Below are the code and all the weights of a small trained network. Each question names an input and a class and asks about switching units off, where a switched-off unit gives its printed mean instead of its output.

import numpy as np


def w(rows, s, z=0):
    codes = np.array(rows[::2]) - 128.0
    scale = np.full(codes.shape[1], s)
    scale[-1] = z or s
    return codes * scale


def norm(h):
    return h / np.sqrt((h * h).mean(-1, keepdims=True) + 1e-5)


def f(y):
    return y / 2 * (1 + np.tanh(0.7978845608 * (y + 0.044715 * y**3)))


def log_softmax(a):
    a = a - a.max(-1, keepdims=True)
    return a - np.log(np.exp(a).sum(-1, keepdims=True))


def net(x, mask):
    res = np.array(x, float).reshape(1, 3) / 4 @ E
    u = 0
    for l in range(4):
        y = f(norm(res) @ A[l][:, :-1].T + A[l][:, -1])
        res = res + np.where(mask[u : u + 7], y, B[l][:, -1]) @ B[l][:, :-1]
        u += 7
    return log_softmax(norm(res)[-1] @ U[:, :-1].T + U[:, -1])


A, B = {}, {}
E = w([
[197,106,182,15,152,178],'x0',
[126,63,20,86,149,81],'x1',
[170,85,86,80,1,179],'x2',
],0.0075)
A[0] = w([
[123,147,122,69,107,148,133],'0.n1',
[138,161,135,88,98,126,3],'0.n2',
[137,137,65,219,57,138,45],'0.n3',
[127,116,158,170,154,115,104],'0.n4',
[149,145,141,102,246,133,50],'0.n5',
[104,138,97,232,195,98,155],'0.n6',
[127,101,6,76,190,87,181],'0.n7',
],0.015,0.0035)
B[0] = w([
[198,119,142,82,82,118,158],'0.n1',
[174,90,164,235,113,114,130],'0.n2',
[12,112,173,95,171,95,191],'0.n3',
[120,178,125,47,180,137,151],'0.n4',
[7,92,156,130,120,83,209],'0.n5',
[207,182,87,189,112,139,217],'0.n6',
[130,22,75,165,181,124,254],'0.n7',
],0.017,0.012)
A[1] = w([
[80,246,173,122,68,67,164],'1.n1',
[159,201,70,214,188,166,98],'1.n2',
[76,147,174,187,106,107,226],'1.n3',
[134,138,136,110,129,150,5],'1.n4',
[168,253,85,111,101,159,74],'1.n5',
[85,108,103,140,181,110,21],'1.n6',
[138,109,127,107,170,158,91],'1.n7',
],0.017,0.0025)
B[1] = w([
[183,117,182,2,180,248,252],'1.n1',
[168,22,79,236,130,157,247],'1.n2',
[146,55,146,33,144,142,236],'1.n3',
[121,105,129,183,147,125,116],'1.n4',
[105,231,57,47,58,222,185],'1.n5',
[126,253,150,157,22,71,255],'1.n6',
[136,183,71,89,147,136,143],'1.n7',
],0.014,0.0085)
A[2] = w([
[158,145,173,161,58,88,38],'2.n1',
[117,200,212,91,91,174,222],'2.n2',
[2,107,125,132,144,35,115],'2.n3',
[61,149,177,93,166,142,84],'2.n4',
[175,110,72,160,128,112,4],'2.n5',
[94,161,181,109,192,126,62],'2.n6',
[133,114,169,174,142,112,158],'2.n7',
],0.019,0.0015)
B[2] = w([
[130,124,131,166,153,144,144],'2.n1',
[98,133,105,179,112,67,218],'2.n2',
[220,177,92,114,125,253,249],'2.n3',
[115,114,177,111,119,94,198],'2.n4',
[73,150,197,109,109,107,192],'2.n5',
[131,76,132,103,135,122,172],'2.n6',
[107,136,119,126,89,139,136],'2.n7',
],0.029,0.014)
A[3] = w([
[118,59,146,25,97,47,78],'3.n1',
[159,188,160,61,141,129,253],'3.n2',
[150,78,170,67,151,70,65],'3.n3',
[137,136,70,243,93,3,73],'3.n4',
[153,70,164,54,88,97,86],'3.n5',
[106,116,139,164,143,185,225],'3.n6',
[162,182,97,102,177,206,71],'3.n7',
],0.017,0.0015)
B[3] = w([
[53,160,135,33,222,121,253],'3.n1',
[82,131,53,235,128,103,175],'3.n2',
[17,119,106,102,151,136,213],'3.n3',
[117,120,227,249,94,118,223],'3.n4',
[73,152,125,111,149,48,219],'3.n5',
[196,188,229,38,112,83,168],'3.n6',
[211,81,45,78,118,97,228],'3.n7',
],0.019,0.014)
U = w([
[205,128,60,107,120,157,222],'0',
[37,123,127,84,180,75,137],'1',
[123,120,177,254,99,90,8],'2',
],0.016,0.0017)

Each question gives the input, the list of numbers given to net, and the class t.
The units are the neurons (one row each of A and B). Each row of codes is followed by its name. A weight is (code - 128) times the scale printed after its matrix; where a second scale follows, it is the last column's (A, B and U).
mask holds one flag per neuron, layer by layer. A switched-off neuron (its flag False) gives its mean, the last column of its row in B, instead of its output. The means were averaged over made-up inputs and are rounded, as every weight is.
A unit's drop is (log p(t) with every unit on - log p(t) with that unit switched off) / (log p(t) with every unit on - log p(t) with every unit switched off).
most important unit: the unit with the biggest drop
k most important neurons: the k neurons with the biggest drops, biggest first
k most important neurons of layer l: the k neurons of layer l with the biggest drops, biggest first
drop when u is switched off: that unit's drop, to one decimal
input [-6,4,-7], class 2: most important unit	0.n6
input [7,-8,2], class 2: 2 most important neurons of layer 0	(0.n7 0.n5)
input [-5,5,1], class 0: 3 most important neurons	(0.n3 2.n3 2.n2)
input [-7,-5,-4], class 0: 2 most important neurons	(0.n7 0.n6)
input [0,6,-3], class 2: 2 most important neurons	(0.n6 0.n3)
input [3,5,-8], class 0: 2 most important neurons	(0.n5 2.n3)
input [2,-6,7], class 2: 2 most important neurons	(0.n7 0.n5)
input [-1,-3,-6], class 0: 2 most important neurons of layer 0	(0.n7 0.n6)
input [0,8,8], class 0: 2 most important neurons of layer 0	(0.n6 0.n3)
input [3,3,-8], class 0: 2 most important neurons	(0.n5 2.n3)
input [2,0,2], class 2: 2 most important neurons	(0.n7 2.n3)
input [-3,-5,-7], class 0: 2 most important neurons of layer 0	(0.n7 0.n6)
input [-7,-1,-7], class 0: 2 most important neurons	(0.n7 1.n5)
input [-2,7,0], class 2: most important unit	0.n5
input [4,-6,1], class 2: drop when 0.n7 is switched off	0.9
input [7,7,-5], class 0: drop when 2.n3 is switched off	0.6
input [-8,7,-8], class 2: drop when 0.n6 is switched off	1.0
